Each row has a class, written as a number after it.
[-17  -4 -10  -9  18  26  31  -2  -5  -9  12  -9  -2 -34 -11  13  34  -8
  21 -14 -17 -18  -1   1  24  -6   4 -45 -15  -8 -23  15 -72  24 -29   3
  -5  29]	4
[-14  -4  29  -3  -6  16  -8 -14  -6  -4  -6  22   2   4  -4  10  42  11
 -15 -21  -3  12 -10 -13  10  -8 -26 -18   2  -2  -7  27   6 -32  17 -13
   2  -8]	10
[ 11  -5 -22   1 -41 -63 -20  21   4  13  12  19  22   7  47  35  36  15
  16  -7  29  -7  -5 -26 -12 -32 -36  43  -8  -5  16  13  60   4  17  -8
   8 -27]	0
[ 28   5 -12  57   9 -20 -62  11 -23  -4 -51  19   4  13 -18  39  -2 -32
   4  50  14  35 -37  22  22  25  35  36 -28   4 -26  56 -46 -13 -55  25
  35 -26]	9
[ -8  -9   4  20   4  18  52  30  23  -7  -4  17  10  24 -25   8  27   3
 -10  -8 -24 -17   0 -54  -1   6 -20 -18  16 -14  -4  28 -10  31  16  14
 -23  22]	6
[ 31  14  26 -18 -20 -16  15 -17  -3  -1  -2  18 -32  40 -46  50 -11  18
  -8 -13  -1   1  -6  18 -13  19   3 -58  21 -34  -7  24  24  16 -32 -17
  17 -11]	8
[  9  15   1 -10  -1   9   8   1   4   3 -14   4 -13   4 -34  18   2  14
   4  -8  20  -7   0  11   5 -12   9 -19  18 -39  -1  19  -6  -8  15  -5
   3   1]	11
[-40   4 -22 -15  19  38  31 -37 -11 -30  30 -12 -13  33 -14 -45  52   2
  21 -15  43 -13 -12  -4   8  -2   1 -39  13 -33 -23  39 -19  20 -50  -5
  37 -18]	4
[-11 -15   0 -21   7  -4  24   1  -1  30 -21 -17 -39  12 -38 -16 -18 -14
  -8  -6   1 -28  15  23 -29   2  20 -25  10  -8 -36   5 -37   5 -27  -3
  -3  22]	2
[  9   4  48  65  22  -9  70 -28  13 -17   8  11  -8 -18 -33 -31 -26   8
   9 -15  11  53 -41 -51 -18   3 -31 -62  -5  14 -25  27 -11 -22 -40  -4
  20  19]	8
[  3   6 -14 -17   6   8  26   6   3  -9  -6   2  -1   1 -27   6  12  -3
   9   8   7  -4  -9  -9   9   1  11 -30  25 -34  -4  18  -3   3  13 -15
  11  -4]	4
[ 10   9 -26  -5 -16  -3   0  -6   2   9  -6  13  -4  -5 -13   8  13   1
  15   5  18   5   7  14  12  -8   9 -21  10 -32   0  18 -26  -9  19 -11
   2 -16]	1
[  1   2 -19  10   1 -13  -3  -2   5  10  25  -4 -10  29  17  42  -7 -10
   2  -2  20 -30  -5 -28 -24  -5  16 -26  13   5 -12  -5  28  23 -19   6
 -14 -20]	1
[-11  -1   5   9   0  10  -4  12 -24  -7   5 -15   6 -18   9 -36  15   5
  10 -14  -2  -9  -1   3  11   9  -3   5  -1   5  16   7 -31  -6  13   9
 -10   8]	6
[  7   7  16 -26 -37 -34 -45  10   5  -8 -28  21 -23  14 -42  40  52   6
 -27   4 -24  17  -9  50  11 -12 -12   7 -17  -4  -4  23  47 -37  -2 -13
  18   6]	9
[ 26   5  35  -6   3 -11  28 -11  -1   2  22   6  -1 -11 -26  25  46  16
  -6 -35  15  15 -33  -1  14 -25 -10 -48  14  -9 -13  38  22  -8   0  -7
  13  -9]	8
[-15  10  13 -25  -9 -21  19 -31 -35  -6 -23 -12 -28  -5 -14  12  15  -6
   0  11 -15   5  25  48   6   3  20 -21  -3 -25 -16  22 -31   1  -9  22
  13  12]	5
[-18  -8  -8 -32   0  23  65  37 -15  -2 -22  -4 -10  37 -23  -6  39  36
  -6 -12   8 -14  16 -31  -6  -9  10   9  32 -19   4  59 -12  11  25  32
 -32  -3]	5
[-24  -2   7 -27  13  17  22 -19  -9  -3 -17  -6 -13   2 -26  -6  -1 -11
  10 -15 -21 -16  22  29  20  35  14 -22 -15 -23 -27  21 -94  20 -42   8
   0  20]	2
[  5 -25  -1  -1  54  68  41  13  27  15  12  -5  -7  10 -11 -63  -6 -28
 -30  -5  27  41   2 -43  -2  22  33 -25  21  19 -29  24  40 -12  20   5
 -44 -20]	1
[-34   3  -8   9 -31 -12  20 -28 -43 -15 -38   1   3  26  13  13  -1  -4
   7   2 -27 -46  34 -36 -10   7   3  39 -32 -39 -11   3 -74   1  10  21
  -6  34]	2
[ -5   1  18  -8   5 -10   2   3 -15   4  -5 -18   8 -22  14 -34  15  -1
  10 -14  -1   3  -1   1   1  15   2  12  -9   3   8  23 -36 -14   9   1
 -14   5]	2
[ -2  -5 -12 -14  -1   1   7 -11  -1   4 -21   6  -8 -12 -17  27  16  -1
   6   7   8   4   9  -2   4  -4  -1 -21  14 -17   7   9 -23  -3  23  -7
 -10  -8]	10
[  9   7 -22 -15  -2  -7  22  12   9  -4  -2  -1   8 -20 -15  12   8  -5
  13  14   4   3  -7 -11   8  -3   4 -26  19 -35   1  17   3   1  12 -21
   5  -4]	4
[ 20   1  -1  15 -23 -15 -26  -1 -28 -14 -47   5 -12   4 -37 -50 -18 -31
  22  25  26  55  -3  32 -32 -15   5  13 -11 -18  11  60  -6  12 -20  10
 -12   4]	5
[  3 -12   7   8 -19  19   6 -13 -18 -12   0   9   5  34  10 -35 113  21
  -5  15  10  22  -1  -6 -20  -3 -10 -11   0 -20  20  58 -20  10  22  28
  -6 -17]	9
[ -7  11 -15  -9  -7   3  12   4  -3 -14  -3  -4  -8 -22 -24   1  12  -1
   8  -3  11  -7   6  -8  16   8   3 -17  17 -37   5  19 -18   3  10  -5
  -2  -8]	6
[ -5   5  -3 -26  -1   5  26 -10 -14  -5 -15  12 -11 -13 -12  20  19   1
  20   4   9   9   6   7   9 -10   8 -26  16 -29  -7  29 -23   0  22  -4
   5  -6]	5
[  9  20  17 -19  25 -13  38  -5   4   4  36 -36  -4 -49 -10 -33  12  -4
 -18  -3  35  52  -2 -15  16  19   8 -23   4 -10 -20  42 -26 -17 -26  -8
   5  -1]	7
[ 32  26  -4  45 -17 -25 -43 -19 -31  30 -24  15 -13 -20  31  70  -3   1
   0  49  21 -16  -4 -35   8 -35  38 -14  30 -37 -20  21  30 -16  30  -9
  18 -27]	3
[ -8  16 -19  12  21 -22  19  -9   5 -10 -17   0 -27 -40   7 -61  10  -5
  -6   5   7  32  15 -76  -3 -26  23 -62  13 -27 -22  28  59 -16 -41 -25
  -8  13]	7
[ 12   1   7 -12   8  29  13  27 -25  -3 -14  -2  -4  38 -18  -7  41 -14
 -14 -12  -2 -26 -23 -26 -16  24  18  15  12 -18  -1  34 -11   0  40 -14
  -3  14]	4
[-64 -16 -22 -21 -17  34  -6  -3 -20 -11  -3 -12  12  35  17  -6  -1  -6
  -8  23 -25 -27  26   5 -11  56   2  27  12  21  -2  28 -26  11 -32  54
 -11 -13]	6
[ 17 -18   1 -20 -21  40 -11 -14 -59   1 -12  11  -6   9 -35 -57  11   6
  -6 -34  40  38  15  26   4 -28   4 -38 -16 -51 -27  33 -65 -12 -25 -10
 -16  -4]	10
[ 17 -19  22  24  57  41  44 -14  28   5  12  31 -20  14  15  -7  18 -15
   2 -12  42  35 -26 -66  -8  19  10 -14 -10  54 -46   3  14  -5  -2 -10
   4   2]	3
[ -1   1  13  -8   5   0 -21  13 -24  -7   1  -5   4  -8  -3  -9  31   0
   8 -10 -10  13  -8  10   5  12  -1  13 -12   2   2  14 -28 -15  14   2
  -6  10]	9
[ -7  -4   6   3   2   9   1  16 -22  -9   4 -12   6 -17   9 -41  18   5
  11 -19  -1  -5  -2   1   5  13  -4   2   0   6  19   4 -29  -4  16   7
 -16   6]	6
[  3  12 -16  -9  -3   2  23  -4  17  -1 -12  16 -15   4 -24  18  16  -6
   3   1  11   4   8 -14   4  17  11 -21  16 -32  -4  25 -10  -2  21  -7
  -5 -13]	1
[  5  13   3 -16 -14   2  28   7  21  -4  17  -5  -1   8 -38  20  29  12
 -13  -6   9 -13 -16   7  15 -19 -18 -31  23 -54  -4  24   8  -3   9 -32
  26 -14]	4
[ -4   1  28 -22   6  11  22  -6   9 -15   8  -4 -23   2 -21  28  22  -8
 -15 -31   6 -13 -31 -14   1  40  -4 -32 -14 -15 -11  24 -19 -11 -34 -29
  -5  -8]	2
[  0  23 -12 -11 -28 -27  14  31  17   5 -22  19   6  11 -34  -9  37  10
 -29  15 -30  25  21 -20   9  -8   0   6   7   5 -14  67  39 -22  15  15
 -16  31]	1
[ 17 -37  13 -14  -2   7  46  36  -9  -7 -26  16   2  38 -59  27  -9  -1
 -18 -14  -8  26 -27 -10  -7  27 -20 -16 -15  12  -3  24 -31  -5 -25   0
 -45  29]	10
[-25   9 -11 -13  21  12   9  -9   4  -7 -14  -3 -45  21 -38 -16   6  -1
  -3 -13   5 -35  12   0   3  -5  16 -19   7  -1 -15  -9  -4  17  -7 -13
  11  19]	0
[-13 -26 -18  20 -37 -31  26   3 -25  42 -25  15  20  17  14  22  15  39
  10  30  14  -9   2  13 -14 -60 -11 -24  34 -32 -17  34   6 -32   7  45
  12  -8]	11
[ -1  -7 -13 -11   6  31  12  -4  -6  -6 -22  -4 -12  12 -51 -25   6   1
  -4  -8   4   5  16  17   5  -9   4 -20  -9  -4   0   6 -73  14 -10  -2
 -19  21]	10
[ -4   1 -25  -5   3   3  16   4   5 -11  -4  -1  -8 -22 -17   4  10  -1
  14  -1  15 -15  -4  -7  14  -2   9 -36  22 -23   6  -4 -15   5   5  -9
   2 -12]	6
[  4  21 -17  -2  -9  -7  19 -11  12  -9 -12  13 -10   2 -17  15  12  -5
   5   9   6   7  10 -15   3  22  13 -23  11 -31   2  23 -21   0  14   0
  -2 -12]	1
[ -3  -8  13 -37  -2   7  26  -4  -1   7 -12  -6 -35  36 -44  21  33 -22
 -38 -20   3 -30  -9  11 -19   8  14  -9  17 -22 -31  11   2   1  -4  -6
  -1   8]	3
[ -1 -17  -6   7 -26   5 -16  63   3  52 -12   1  15   4 -16  65 -55   8
 -21  44 -40 -22  -6 -23  -7 -20 -19   8  30  14  -3  33  10 -12  10 -18
 -37  33]	7
[ 40  15  -2  -5 -14 -21  23  14  18  13 -12   9 -14  -5 -32 -21  12   7
   6 -26   5  17  13  -3 -32   3  -2 -11   3 -17  -1  36 -27  20 -10 -14
   6   8]	8
[-15   8  47 -37   6 -27  18 -16 -20 -38  22 -11  -8 -59 -19  -8  77   6
   5 -39  -9  44 -18  10  13  10 -14 -68  -6 -16  -3  30  -9 -20 -21  20
 -17   5]	9
[-20  -9 -18  -9  -2  70 -24  10 -15   3  -8  16   0  92   2 -50  62   4
 -16  18 -20 -12  16 -19 -19  30   2  30  12 -16  -2  48  13   7  30 -18
   1   3]	9
[ 15   5   3  27 -10 -23  39  10   3   6  16  -6   7  22   8   2  45  22
   9 -16  16 -18  -5 -29 -11 -19 -20  -1   2 -29   5  27 -42  40 -12   8
  -6   4]	3
[-23  -8 -25 -13   3   9   6  16 -12  -1   2 -25 -16   5 -22 -36  -4   7
   7 -11  -7 -31  15  39  12   2  10 -19   6   0   3  -9 -39  19 -36   6
  -4  14]	6
[ -4  11   6 -21   5  -8   9 -22  21 -12 -15   3 -22 -18 -46  19   0 -11
  -7 -10 -17  14   0  18  10   0   9 -34   5  10 -16  21  23  -2 -32   1
  10   5]	8
[-19   8 -19 -14   4   5  32   0  -7  -3   3 -20 -15 -25 -14  -3  -4   2
  10 -16 -11 -29  23  -2  10 -17   7 -13 -14 -19 -25 -18 -51   3  -7  -7
   7  35]	4
[ -6   2  -7 -20   0   1  20  -7   4   3 -18  -2 -14 -16 -21  -2  11  -1
  13   0  12  -6   6  -2  13   9   6 -14   8 -38  -2  28 -31  -6   8 -20
  -2  -5]	2
[ -4  18 -16  -1  25  26  17   7  12  11   8 -25 -17  -8 -42 -27 -11  -8
  -7   8   3 -21   5   7   8 -20  21 -25  16  -5 -30   1 -30   6  -2 -22
  21  25]	4
[-18 -17 -13 -19  18  39  21   8  -7  22  10 -14 -34   7 -12  -1   6   8
  13 -28   5 -36   7  22 -12  -3   6 -35  -9   2 -24  -1 -37   8 -35 -10
 -16  38]	11
[  6   2 -17 -18   1   4  16 -10  -6   2 -23  12 -11   3 -17  10  26  11
   2   8  17  13  16 -13   6   2   9 -23  18 -21   2  20 -18  -4  23  -8
  -5  -9]	10
[  5   0  29   6   9   1  15  -3   4  -8 -14   3 -18  -9 -20  33  17  -8
 -21  -5  -6   8 -14 -29  17   0  -1 -25   0 -31  -1  29   9  -3  -7 -12
 -15   5]	7
[ -2  -9  12  -4   8   1  -4  -2 -27   4 -14 -10   5  -7   8 -15  24  -5
   1 -14  -3   8   4   4  -3  13  -2   9  -5   5  12   8 -36 -10  24   4
 -18   5]	10
[ 13  13 -20  -6  10  29  21   2  10  -5 -16  -3 -27  25 -56 -23  -8  20
   0  -6  25   1  17  21  13 -21  20 -21  -9 -23  -6  10 -22  12 -18  -7
  -5  29]	11
[  6   1  15   1  10  -6  -8   8 -23   3  -3  -3  18 -12  23 -27  17   2
   6 -12  -4  15  -2 -11  12  -2   1  12  -6   0  13  12 -30  -8  14  -5
  -8  13]	7
[ -4   2  -9 -23  -9  -9   8 -15   1   3 -19   4 -14  -5 -13   4   7   2
  16   4  16  -4   7   5   2   5   7 -14   7 -28  -2  19 -23  -7   1 -14
   5  -9]	2
[ -7  -3  16  -8  10   0   0   3 -12   6  -7 -15   7 -22  16 -39  21  -3
  11 -13  -1   3   0   2   4  16   3  13 -10   7   8  25 -35 -14  12  -1
 -14   4]	2
[  5   0 -21  14   7  15  21  -6  -1  -9  -8  -4 -16  17 -39  -2  29 -13
 -12 -12   6 -20 -17  13  24 -16  21 -39 -11 -27 -12   6 -44   1 -18 -13
  -1   5]	1
[  4  -8 -37  -6 -11  -3   8  23  16  21 -12   0 -23   0 -26  16   2   5
   7   3  15  -7   9  24  -1 -11  12  -8  -5  16  -4  13 -33   1 -17   6
 -15   2]	1
[ -3  15   2   5   0  16  -2 -11   5   2  -6   8  -5 -18 -20  -9  29   8
  11  -2   8  -5   2  -3  11 -34   0  -5   5  12 -10  16 -51   3  15   2
   4  20]	3
[ -6 -20   1  26  48 -19  58 -21  18   5  -8  19  -9 -47  23   5  17 -12
  33  11  19  54  -4 -34  25  13  12 -35  -1  29 -20  14  21 -24  16  29
 -11  -6]	1
[ -29   11  -42   41   36    6   71    2   13   -8   27  -14    9  -36
    9    3  -16  -10    6   26   15   -1   -7 -114   10  -22   10  -32
    3    4  -62   23    7  -10  -36   -1   10   24]	4
[ -2  -2   4  -3   9   8   7  20 -20   2   5 -13  15 -21  11 -25  18   0
  16  -6  -4   0 -12  -2   3   2   1   2   2   8   4  17 -21 -10  18   0
  -5  14]	4
[  8   4  25 -23   8  -2  19  -4   1  -3   8  -5 -24  23 -28  14  12 -11
 -32 -30   3   2   0  -5  12   9   0 -14 -11 -39 -23  14   2   8 -28 -27
   3  13]	7
[  5   9   2 -18  -5 -12   7 -12  14  -8  -5   4  -4   9 -36  21 -17 -14
  -5  -8   5   0  17   5   5 -30   5  -3   2 -10 -22 -11  -3  28 -11  14
 -10  15]	3
[  8  11  -2  -6  -6   3  12 -17   2  -1 -19  12  -9 -12 -21  22  26  -2
  -1   7  22   2   0 -13  12 -18  12  -9  19 -32 -13  21 -23  -4  25   1
   6 -12]	3
[ 16   3  -4  -6   9  11  29 -20   8   5  -6  10  -7 -16 -21   3   9  -3
   8  -9   9  13   6 -19   4 -10   9 -31  22 -29 -12  24   6   4  20 -14
   7  -9]	8
[ -9  -1  10 -11   2   9   5  11 -31  -1  -3  -7   8 -10  14 -26  16   7
  15 -14  -2   5  -1   8  -2 -14   0   7  -2   9   4  20 -33  -9  20   6
 -11   9]	5
[ -7   3   5   0   0   1  -2   6 -14   6   8  -4   5 -10  18 -21  19  -1
  10 -17  -3   7   2   1   2  21   0   6  -5   9   6  19 -22 -18  21   4
 -16   2]	1
[  0   3 -10  -8  16 -16  31 -27  30  20  -3   7 -17  -9 -17  -4  -1  20
  40   8   8   0  15  12  -8 -33  -2 -42  53   7  10 -10  29  13  39  -9
  22  -4]	8
